Below are the code and all the weights of a small trained network. Each question names an input and a class and asks about switching units off, where a switched-off unit gives its printed mean instead of its output.

import numpy as np


def w(rows, s, z=0):
    codes = np.array(rows[::2]) - 128.0
    scale = np.full(codes.shape[1], s)
    scale[-1] = z or s
    return codes * scale


def norm(h):
    return h / np.sqrt((h * h).mean(-1, keepdims=True) + 1e-5)


def f(y):
    return np.maximum(y, 0)


def log_softmax(a):
    a = a - a.max(-1, keepdims=True)
    return a - np.log(np.exp(a).sum(-1, keepdims=True))


def net(x, mask):
    res = np.array(x, float).reshape(1, 2) / 4 @ E
    u = 0
    for l in range(3):
        y = f(norm(res) @ A[l][:, :-1].T + A[l][:, -1])
        res = res + np.where(mask[u : u + 12], y, B[l][:, -1]) @ B[l][:, :-1]
        u += 12
    return log_softmax(norm(res)[-1] @ U[:, :-1].T + U[:, -1])


A, B = {}, {}
E = w([
[164,38,109,194,254],'x0',
[145,144,135,204,57],'x1',
],0.0065)
A[0] = w([
[155,99,117,73,143,81],'0.n0',
[157,115,133,161,128,66],'0.n1',
[136,131,101,158,168,101],'0.n2',
[92,104,142,9,131,23],'0.n3',
[65,133,134,87,163,2],'0.n4',
[169,107,102,213,128,80],'0.n5',
[114,193,167,173,102,104],'0.n6',
[189,141,110,140,185,113],'0.n7',
[142,177,142,110,86,87],'0.n8',
[127,118,150,155,173,108],'0.n9',
[97,137,155,64,137,58],'0.n10',
[100,184,169,84,202,58],'0.n11',
],0.011,0.0016)
B[0] = w([
[60,212,175,43,124,182],'0.n0',
[171,60,83,84,40,164],'0.n1',
[82,99,102,152,106,188],'0.n2',
[131,170,22,123,198,255],'0.n3',
[204,255,105,72,194,189],'0.n4',
[173,122,51,124,44,219],'0.n5',
[54,128,186,55,124,215],'0.n6',
[76,83,223,85,127,207],'0.n7',
[86,188,141,177,70,231],'0.n8',
[149,119,139,145,52,193],'0.n9',
[181,30,17,149,106,208],'0.n10',
[179,231,63,93,156,210],'0.n11',
],0.005,0.0058)
A[1] = w([
[76,149,118,73,142,133],'1.n0',
[149,91,190,161,113,115],'1.n1',
[163,142,174,173,109,7],'1.n2',
[147,2,187,95,119,174],'1.n3',
[180,134,90,138,166,88],'1.n4',
[82,132,157,163,61,73],'1.n5',
[101,167,186,158,95,133],'1.n6',
[84,126,64,171,73,211],'1.n7',
[51,152,184,56,181,94],'1.n8',
[77,162,72,166,88,155],'1.n9',
[138,28,37,152,192,252],'1.n10',
[126,156,159,66,159,72],'1.n11',
],0.0082,0.0017)
B[1] = w([
[138,58,195,210,155,210],'1.n0',
[68,89,119,96,211,158],'1.n1',
[87,176,109,105,96,137],'1.n2',
[215,144,82,196,66,213],'1.n3',
[121,142,130,83,109,171],'1.n4',
[102,179,157,73,150,213],'1.n5',
[5,163,199,102,173,193],'1.n6',
[138,96,182,84,254,239],'1.n7',
[133,158,171,212,183,188],'1.n8',
[84,75,176,85,121,225],'1.n9',
[146,186,131,128,78,254],'1.n10',
[194,147,130,145,166,173],'1.n11',
],0.0052,0.0053)
A[2] = w([
[129,95,112,120,101,197],'2.n0',
[77,157,139,99,102,171],'2.n1',
[238,94,110,140,177,254],'2.n2',
[148,104,103,158,113,180],'2.n3',
[148,127,165,152,165,166],'2.n4',
[155,106,82,72,152,236],'2.n5',
[68,94,121,191,97,56],'2.n6',
[147,106,222,208,137,98],'2.n7',
[188,100,1,171,167,166],'2.n8',
[147,132,108,89,107,28],'2.n9',
[113,119,169,89,171,209],'2.n10',
[160,211,104,134,126,110],'2.n11',
],0.0098,0.0014)
B[2] = w([
[91,145,124,180,141,157],'2.n0',
[124,141,171,121,160,207],'2.n1',
[74,97,138,141,70,242],'2.n2',
[70,91,115,155,175,171],'2.n3',
[131,115,169,178,106,150],'2.n4',
[113,124,79,156,105,199],'2.n5',
[114,181,141,99,141,148],'2.n6',
[121,128,2,23,90,168],'2.n7',
[108,136,123,103,76,254],'2.n8',
[131,146,105,178,125,150],'2.n9',
[149,116,182,177,89,190],'2.n10',
[170,93,69,156,177,188],'2.n11',
],0.0074,0.0069)
U = w([
[96,52,99,160,29,183],'0',
[191,146,173,113,112,4],'1',
[40,184,252,60,105,170],'2',
[131,98,182,210,207,128],'3',
[188,134,170,101,116,8],'4',
[165,106,156,76,133,22],'5',
[166,102,164,71,135,4],'6',
[139,198,44,73,182,194],'7',
],0.018,0.011)

Each question gives the input, the list of numbers given to net, and the class t.
The units are the neurons (one row each of A and B). Each row of codes is followed by its name. A weight is (code - 128) times the scale printed after its matrix; where a second scale follows, it is the last column's (A, B and U).
mask holds one flag per neuron, layer by layer. A switched-off neuron (its flag False) gives its mean, the last column of its row in B, instead of its output. The means were averaged over made-up inputs and are rounded, as every weight is.
A unit's drop is (log p(t) with every unit on - log p(t) with that unit switched off) / (log p(t) with every unit on - log p(t) with every unit switched off).
unit that matters most: the unit with the biggest drop
top k neurons: the k neurons with the biggest drops, biggest first
top k neurons in layer l: the k neurons of layer l with the biggest drops, biggest first
drop of u: that unit's drop, to one decimal
input [7,-8], class 3: unit that matters most : 0.n10
input [3,-6], class 3: top 3 neurons : 0.n7, 0.n5, 1.n8
input [2,-1], class 0: top 2 neurons in layer 0 : 0.n8, 0.n6
input [-5,-2], class 7: top 3 neurons : 0.n3, 0.n7, 0.n10
input [5,-6], class 3: top 4 neurons : 0.n10, 0.n0, 0.n5, 0.n11
input [2,-4], class 3: top 2 neurons in layer 1 : 1.n0, 1.n8
input [0,2], class 2: top 2 neurons in layer 0 : 0.n10, 0.n6
input [3,-3], class 0: top 3 neurons in layer 0 : 0.n8, 0.n3, 0.n9
input [4,-4], class 0: top 2 neurons : 2.n7, 2.n2
input [1,8], class 2: drop of 0.n10 : 1.2
input [4,-7], class 3: drop of 0.n7 : 0.3
input [0,3], class 2: drop of 0.n10 : 0.3
input [2,-3], class 3: drop of 2.n4 : 0.1
input [5,-4], class 0: top neuron : 2.n2
